[ -1   4  20  -4   8   5   1 -10 -29  -6   2 -11  -1   8   7  16] -> <92>
[ 26 -13   9   2 -14  35 -18   0  26   7  28  -1   8 -14  -3 -17] -> <95>
[ -9   5  36 -13  -1  -2  11   2 -30 -13 -20  14   3  14 -10   8] -> <92>
[ -4  43  15 -11   9 -14   9   1 -26   0 -14   5  -5  10  -1  16] -> <93>
[ 21  -8   9  -1 -12  14  -3   3  -1  24  18   5  11 -27  -2  30] -> <95>
[ 12   5  19  -3   1   2  -1  17 -26 -19  -7   1   4   6 -11  17] -> <93>
[-20 -11  36 -21   6 -47   3  -3   0  -4 -20  15  -1  10  -7   9] -> <93>
[  5   9  21 -10   3  15   0  -8  -2  12  29   7  -9   4   5   6] -> <92>
[  8   2  14   5  -2 -31   6  -4 -41 -11 -26  18  11   4   7  12] -> <93>
[ 39  13  -7  12 -12  84 -26  -9  29  26  40  -8 -18   4   2 -23] -> <92>
[  3  -2  11  -3  -6 -14  -9  12 -14   1  -8   0   0  11   2   6] -> <92>
[  2  -2  13  -2 -26  -1   4   2  -4   6   0  22 -14   3   5  23] -> <92>
[-18  -1   4   2 -14   8   3  -3 -10  16  17   5  -8   6  -2  -2] -> <92>
[ 10  12  19  10  -5  27  -3  13 -25  -1  -8   3  -5  16  -6   9] -> <92>
[ -8   4  18   0 -11 -14   5   0 -28   2 -12   7  -7  11   1  22] -> <92>
[  3 -12  15  -7   1 -36  10   6 -20  -6  -5  -1   5   8   4  10] -> <95>
[-15   2   5  -5 -10 -36  16   5 -20 -12 -24   5   3   3  12  25] -> <92>
[ 10  10 -17   8 -19  42 -14 -10  -4  12  24   0 -28   6  -5   6] -> <92>
[-16   6  24 -13  -9 -38   0   6  -6  -5 -13 -11  -4   4  -4  21] -> <93>

[ 7  2  5  4 -2  1  1  2 -1  6 -1  1 -1  1  1  1] -> Jh
[ 23  16  27  14 -12  12  -1 -13   7  21   2   4  12  13   0  23] -> JL
[ 1  0 -1 -2 -1 -1  0  5 -1  0  1 -1 -2 -1 -2 -2] -> Gz
[  7  -3  14  13 -10   6  -4  -9   1  34  -1  -3  -6   1  -5   3] -> Gz
[ 3  3  4  2 -1  0  1  5  0  2  0  1  3  1  1 -1] -> DD
[25 11 18 20 -9 10  3 -7  5 21 -1  3 16  9 10 18] -> DD
[ 3 -1  8 11 -6  2  1 -1  0 18  0 -3 -5  1 -1  1] -> Gz
[-3  0 -1 -2  2 -2  0  8 -1 -3 -1  0 -3 -1 -2 -5] -> Jh
[ 18  -7 -13  48  12 -18  -4  39   3 -40  -7  11   4  -3   7   2] -> Jh
[-20  -2 -37 -10  20  14 -20  -6  -7   5  18  -4  -1  -8  17  11] -> Qh
[ 6  2  4  4 -3  2 -3  4 -1  4 -2  1 -1  1  0  4] -> QS
[ 8  3  7  9  8  4  7 19  2 -8  1  3  0  3 -3 -2] -> QS
[ 3  2  2  1  0  0  1  6  0  1  1  1 -2  0  1 -1] -> QS
[10  2  8 10 -6  3  1 -1  2 10 -1  1  3  3  3  6] -> Gz

[  8 -13 -12  -1  -9 -10  14  21   0 -11  11  22   2 -10  10   6] -> GG
[ -4   6  10   2 -72   5  35  -8 -16  18  -6   7 -12  -7  16   6] -> HF
[ -7   0  -6   5 -67  19  15  -5  -8  25  10  -7  -5  -2   3  15] -> HF
[  2 -18  -3  -6   0   2   0  19   0  -3  12   2  -5  -2  13   9] -> GG
[ 15 -18   6   1   7  14  10  20  -7 -30   0  28  -5   1  13   4] -> GG
[ 10  -8   7  -8  -8  15   1   8   0 -19  10  -6   4  -3  -8  10] -> GG
[  9  -2   1 -14   1  10   6   6   7  -3   1  21  -8   7  -7  19] -> GG
[ 19   0   2  -2  19   3  12  41  11 -17   6  16  -5   8 -15   6] -> GG
[-9  8  7 10 16 15 -2 -7 -4 -6 -3  2  9 17 -4  1] -> Lh
[  0   6  10   5  11  13  -6  20  -3 -13   4  14   4  -1  -5   9] -> JT
[  8 -17  22   7  51  -9  16  -1  -2 -37  -3 -40   5  -2 -27  -2] -> JB
[ -4  15   2  24 -24  15  -6  11   0 -12 -12 -13  -5   1  11   4] -> Lh
[  1 -22  17 -12  -5   1   4  40   2 -10  -1  34 -24  -4  21  -2] -> GG
[ -2  -2  18  24   4   0   9 -12  -7  -3  -2 -20   0   5  -4  -4] -> GD
[  7   0   1  -8 -54   8  16  -8  -8  15   0  -6  -3 -22 -22  -6] -> HF
[-13   6  21  16  -5  25  -5  -1  -5 -16  -2  -1  21  -3  -1  11] -> Lh
[-19  -1  33   8 -17  20 -10  -9   2  -9  -4   1   7   6  -2  -2] -> Lh
[-18  11  36  32   4  38   1  -4 -13 -28   1   1  12   7  -4  13] -> Lh
[  1 -28  13 -20 -14  21   6  19  14  14  -6  11 -17   2  10  -3] -> HT
[  0 -35  35  -4  23  38  -2  37  -6 -38  -1  13  -5   3  -5  17] -> JT
[-11  10  18  10  25   0 -15  12  -2  -9  -6  19  -5  11 -13   1] -> Lh
[  3   2 -42  -5 -15 -14  16   4 -10  14  13 -32  11   5  -8 -16] -> JB
[ 16   3   5   5 -29   4   1  -2  -7  -6  -2   4  -3   7   7   7] -> HF
[ -4   2  19 -16   6  17   6  27 -13 -24   4  36 -12   3  -8   1] -> JT
[  5  -4  27  25  -8  25  -7   3   2 -37 -11 -14  11  -6 -10   0] -> Lh
[-10  -9  11   1 -17  19   4  -7  -3 -14   0 -20  -1   5   9   0] -> Lh
[ -3  -3  16   3  -6  28   7   6   4 -18  15   7   1  -4   5   0] -> Lh
[ -7  -3  21   5  -5  12  -2   8  -1  -3 -16  12 -11  -2  13  -2] -> Lh
[-10   4 -11   4 -58  15  15 -14  -6  14   9 -33  10  -7 -17   7] -> HF
[  4 -21  10   7 -35   5  20  -3  -9  17   4 -13  -9   0  -8  11] -> HF
[ -5  24 -10  10 -65   4  13 -10 -11  38 -16  -2  -4   0  -1   6] -> HF
[ -4  18  11 -10  20   9 -12 -16   7  -8  -6   7 -20  -5   4   7] -> Lh
[  4  10  30   7 -34  17   7 -14   6  12 -10  20  -2   6  13  -6] -> HF
[  6  14   7   5  -1  12  -4  11   1 -24  -1  12  -1  -1  -2  -2] -> Lh
[  5   3  27   7  15  24   7  -2  -5 -30   5  -8  13  -6 -10   6] -> Lh
[-12  13   4   0 -14   8 -13   7  -9 -11   5   1  13   8  -3  -6] -> Lh
[  4  24   3   3 -21   6   0 -23  -6  11 -12 -18  -2  -2  -9  20] -> HF
[ 10  12  17  14  19  -2  -1 -36   1  -4   2   0 -13   2 -11   9] -> GD
[  5  -6   7   3   2  -7 -22  -2  10   2  -4 -11  -1   9   4 -10] -> GD

[-21  25 -14  -3   0  32   2  -2   4  -8   1   7   5   1  -5 -10] -> A
[  7   2   7   3   1  -2  -4  -1  10  10  -9   1  -2  -2   9 -20] -> A
[ -2  17  -5  -3  -1  -1   3  -3   3   3   0   9   7 -10  -3 -16] -> A
[  5  10  10   6   3  -4  -2   7   3  12   6   6 -10   0   7  -5] -> A
[-16  16 -10  -4   0   0  -3   7  10   0   3   8   0 -11  -7 -17] -> A
[-10  18  -4  -3  -1  -3   2   7   5  -2   8   5   9  -6 -12   0] -> A
[  8   8  14   4 -12  -7   2   8   6  24   9   1   0  -9  -1   8] -> A
[ -5  18  -1  -8  -5   2  -5   5   7   7  -9   5 -13  -8   1   7] -> A
[-20  19  -6 -10  -6   2 -11   1   5   5  -6   8  -6  -3   3   0] -> A
[-10  19  -4   0  -1  -3   0   0   9   5  -1  -4  -7  -2   0 -24] -> A
[ -3   6   0 -10   1   2  -3   5   8   9   5   5  -5  -7  -1   9] -> A
[-11   6 -16   0   2  -3   0  -2   2  -3   2   3  17  -2   0 -31] -> A
[ -7   2 -11  -6   2  -3   0   3   3   4   7  -2  10   3   3   3] -> A
[ -2  28   0  11  -1  -1   3   6   2   9   7   5  -3  -8   0 -15] -> A
[-13  13   0  -9   0   0   0   3   3   5   6   1  -2  -2   3   8] -> A
[-9 13 -3 -4  0 -1 -2  2 -2  8  3  5  4 -1  3 -6] -> A
[-6 24  4  2 -3 -2  3  3  5  5 -2  6  1 -6 -5 -8] -> A
[ -9  19   2   8   4   3   3   2   5   0  14   2   1  -4   1 -12] -> A
[-10  12  -6   0  -4  -1   1   1   5  -1  -1   4   1  -9  -3   1] -> A
[  2   6  -2  -3  -1  -1   5   2   0   1  -5   2   7   1  -1 -13] -> A
[ -4   9  -5 -11   2   2  -1   0   9   0  -9   1  -3  -7  -8 -15] -> A
[-24  20  -1  -1   7   1  -4   3   5   3  13   4   6  -2  13  -8] -> A
[-11  13  -8  -8   5 -12   8   1   3   0   7   1  15   0   3   1] -> A

[  5  22  -7   7   0  20  -2 -40   8  -1  -6  -7 -10   5  -2  18] -> <20>
[ -8  54  -6   8   9  26  13 -38   8  -2 -13   6  -1   0  -8   6] -> <5>
[ -2  17  -4   6  -1  25 -14 -41   2  -1  -9 -16 -20  -3  -9  24] -> <10>
[-11   7   1  14  30  30  12  27 -13  -8  -7 -22  21  -3  -9  -3] -> <20>
[-11  25 -10   4  -1  33 -11 -36   1   2  -4 -16  -8  10  -2  25] -> <20>
[ -7  44 -13  -1  -6  22   9 -55  15  10  -1   5 -10   3  -5  19] -> <5>
[  7   2  -3  -4  -6  10  -9 -20  12  -2   4  -7 -23  -5   2   5] -> <6>
[  3  -2 -10   1 -19  24 -31 -61  16   0   6 -24 -47  -2  -1  42] -> <6>
[ -1   8 -11   7   1  26  -9 -23   1  -2  -4 -17 -15  -4  -5  21] -> <14>
[ -1   5  -7  16  11  34  -7 -16  -8   0  -1 -21  -3   4  -5  21] -> <20>
[ -1  34 -12   0  -2  21   8 -34  11  -6   6   1 -17  -7   3   2] -> <27>
[  0  13  -9   4  -2  25 -12 -42   2   4  -5 -13 -14   1  -4  28] -> <10>
[ -3  46 -10   2  -5  29   2 -67  22 -14  -4  -2 -23   2  -5  16] -> <5>
[ -4  12  -7   6  -2  20 -15 -46  -5  -2  -8 -13 -15  -9  -4  33] -> <10>
[ -3  46  -6   4   5  29  10 -33  14  -1  -3   3  -5   4  -2  -3] -> <27>
[ -5  20  -9   3  -3  24  -7 -53   8  -1  -6 -12 -20  -2  -5  23] -> <10>
[  0  17 -11   0  -6  32 -21 -55  15  -2   4 -24 -41  -3   1  30] -> <10>
[ -4  17 -10  -3 -11  20 -21 -59   7  -4  -3 -14 -31  -5  -6  39] -> <10>
[ -4  22 -13  11   2  42 -11 -46   3  -4  -4 -27 -26  -3  -5  31] -> <10>
[ -4  37  -5   5   4  26   3 -35  12  -5  -6  -3  -8   8  -2   7] -> <5>
[ -6  43  -2   5  -3  16   5 -55   8  -4  -6   9  -4  -2  -7   4] -> <5>
[ -3  53 -12  -1  -6  30   3 -57  23  -2   0   3 -19   6  -4   5] -> <5>
[ -2  18  -9   6 -10  24 -15 -50   5  -2  -2 -11 -22  -2  -2  36] -> <10>
[  1  18 -11  -3   4  37 -13 -33  20  -6   4 -26 -41   8  -3  24] -> <10>
[ -3  13 -12   6   0  26 -13 -34   6  19  -2 -23 -23   0  -6  28] -> <6>
[  3  28  -6   1 -18  26 -24 -87  11   2  -6 -12 -43  -5  -9  44] -> <10>

[  5  -3   4  -3   8  -1  -3 -15 -18   8   0   8  -3  11  12   2] -> LL
[ -8 -15  11  -8  -1   4 -10  -6  -2  -7   8  -6   6  11  -5 -10] -> LL
[ -3  -1   0  -5  -6  -1   4 -15  -9   3 -13  -4   0  -1   8 -10] -> LL
[ -2   0 -12 -10  -4   6 -17  10 -12  15  -8   7  11 -21   8   3] -> LL
[  0   7  -5   4   4  -6  -4 -17  -9   4 -10   4   1   5  10  -5] -> QM
[  5   0  -4  -4   8   5   1   8  22   4   6   6  13   7   7 -21] -> LL
[ -9   8  -7   7  15  -5  -4 -13 -21   3  -5  -2  -2   1  16  -8] -> QM
[ -5   8  -5   4   9   2  -4 -23 -18   2   0   1   3   2  24 -13] -> QM
[-11   2   0   8   4  -1   0 -10   0  -3  -4  -1   6   1  11  -6] -> QM
[  2  -8 -11  -9   9 -16  -5 -12 -19  19  -5  12  10  11   6   3] -> LL
[-6 -7 12  3  3 -9  1  8 -9 -5 -6 -1 -8  5  3 -7] -> LL
[  0   8  -8   5  11  -7  -4   0 -12   6  -2   5  -2   5  13 -13] -> QM
[  5  -3  -2  -6   0 -13  -3   8 -17  10  -4   3  -4   7   2  -6] -> LL
[ -5  -5   2  -8   1  -7 -23   6 -15  -2 -13  -1   0  -3  -6  -5] -> LL
[ -3 -17  23 -11   2   5 -18   3   4  -4 -13   9  11   5   3  -3] -> LL
[-13 -27  17 -10   6  -9  -3  17   0  -1   3   1   8   2  -7  -4] -> LL
[ 10  12 -30   6  27  -9 -21 -21 -23  34 -18  28   9 -10  27 -38] -> LL
[  7  -9  22  -4  -3  11   3  -9  -6  -7   6  -6 -17   0  -6 -20] -> LL
[ -9  -5  -7  -3   8 -15 -23   8 -13   0  -5  -3  -4  -1 -12 -22] -> LL
[ -1   3  -4   8  13  -7  -6  -9 -11   5  -3   6  -5   9   5 -10] -> QM
[ 12  -8   4  -7   7  11  -6  -1 -16  16   6  13   1   3  13   5] -> LL
[-6  5  0  6 -3  7  3 12  5 -8  8 -6  2 12  5 10] -> QM
[ -8  -9   5  -5  -5  -2   3 -10 -12   0  -2 -10   1   1   3  -7] -> LL
[ -8   3   3  -6   7 -10  -6   5 -11   2 -11   7  11 -14  30 -18] -> LL
[ -4 -14  -3  -1   3  13 -12   1   2  11  -3   7  14   8   3  -8] -> LL
[ -1   2  -9   3   9  -2  -9 -10 -10   7  -5   6   1  -2   8 -11] -> QM
[ -5  -3  -5  -2   7 -18 -10   6 -17   7  -9   7  -1  -3   0  -7] -> LL
[ -3   7 -11  -5   6 -28  -6  -4 -25   6 -11   5   2   2   6  22] -> LL
[  7   5  -6  -5  -8  -6  -7  -3 -12   9 -12  -3 -10   5  -5 -10] -> LL
[  0  -3  -7   2  -1   7   6 -21 -15  13  -3  -1  -1  -4   7 -10] -> LL
[  0   2   1   0   2   7   0  -1 -13   3   1   1   3  -3  12  -4] -> QM
[  7  -2  -4  -1  14  -3  -3  -9 -20  19   9  10  -8 -12   4  -6] -> LL
[ -3   3  -6   1   3 -18  -3   5 -10   0  -4  -5 -10  -5 -12  -4] -> LL
[  5  -9   8 -10  -1 -17  -3 -15 -20   4 -14  -2 -17  -6 -12 -26] -> LL
[  5  -4 -13  -8  13 -29   0  -4 -10   9   4   2  -4   8 -15 -19] -> LL
[ -4  -1 -12  -7  13  -6   4 -26 -13  13   6   2  11 -19  12 -22] -> LL
[ -8  -4  16 -10 -15   1 -10   2 -15 -16 -13 -12  -4   4   2   7] -> LL

[-26   1  -8  -7  -3 -17  13   6  -3  16   8   1  -4  -1   4  -3] -> (86)
[  9  -2 -23 -18   6   0   4  16   4  25  11  13   4 -23   3  18] -> (90)
[ 32   3  -4  -1   5  17  31 -16  -4   7   1  -3   4  16  34  -1] -> (78)
[ 22  -6  10   1  -1   1  22 -33  -2   4   7  -3  -6 -12  24   3] -> (78)
[ 20   0  -4  -6  -3  12  15  -8 -11  -2 -12   3   5   1  17   8] -> (84)
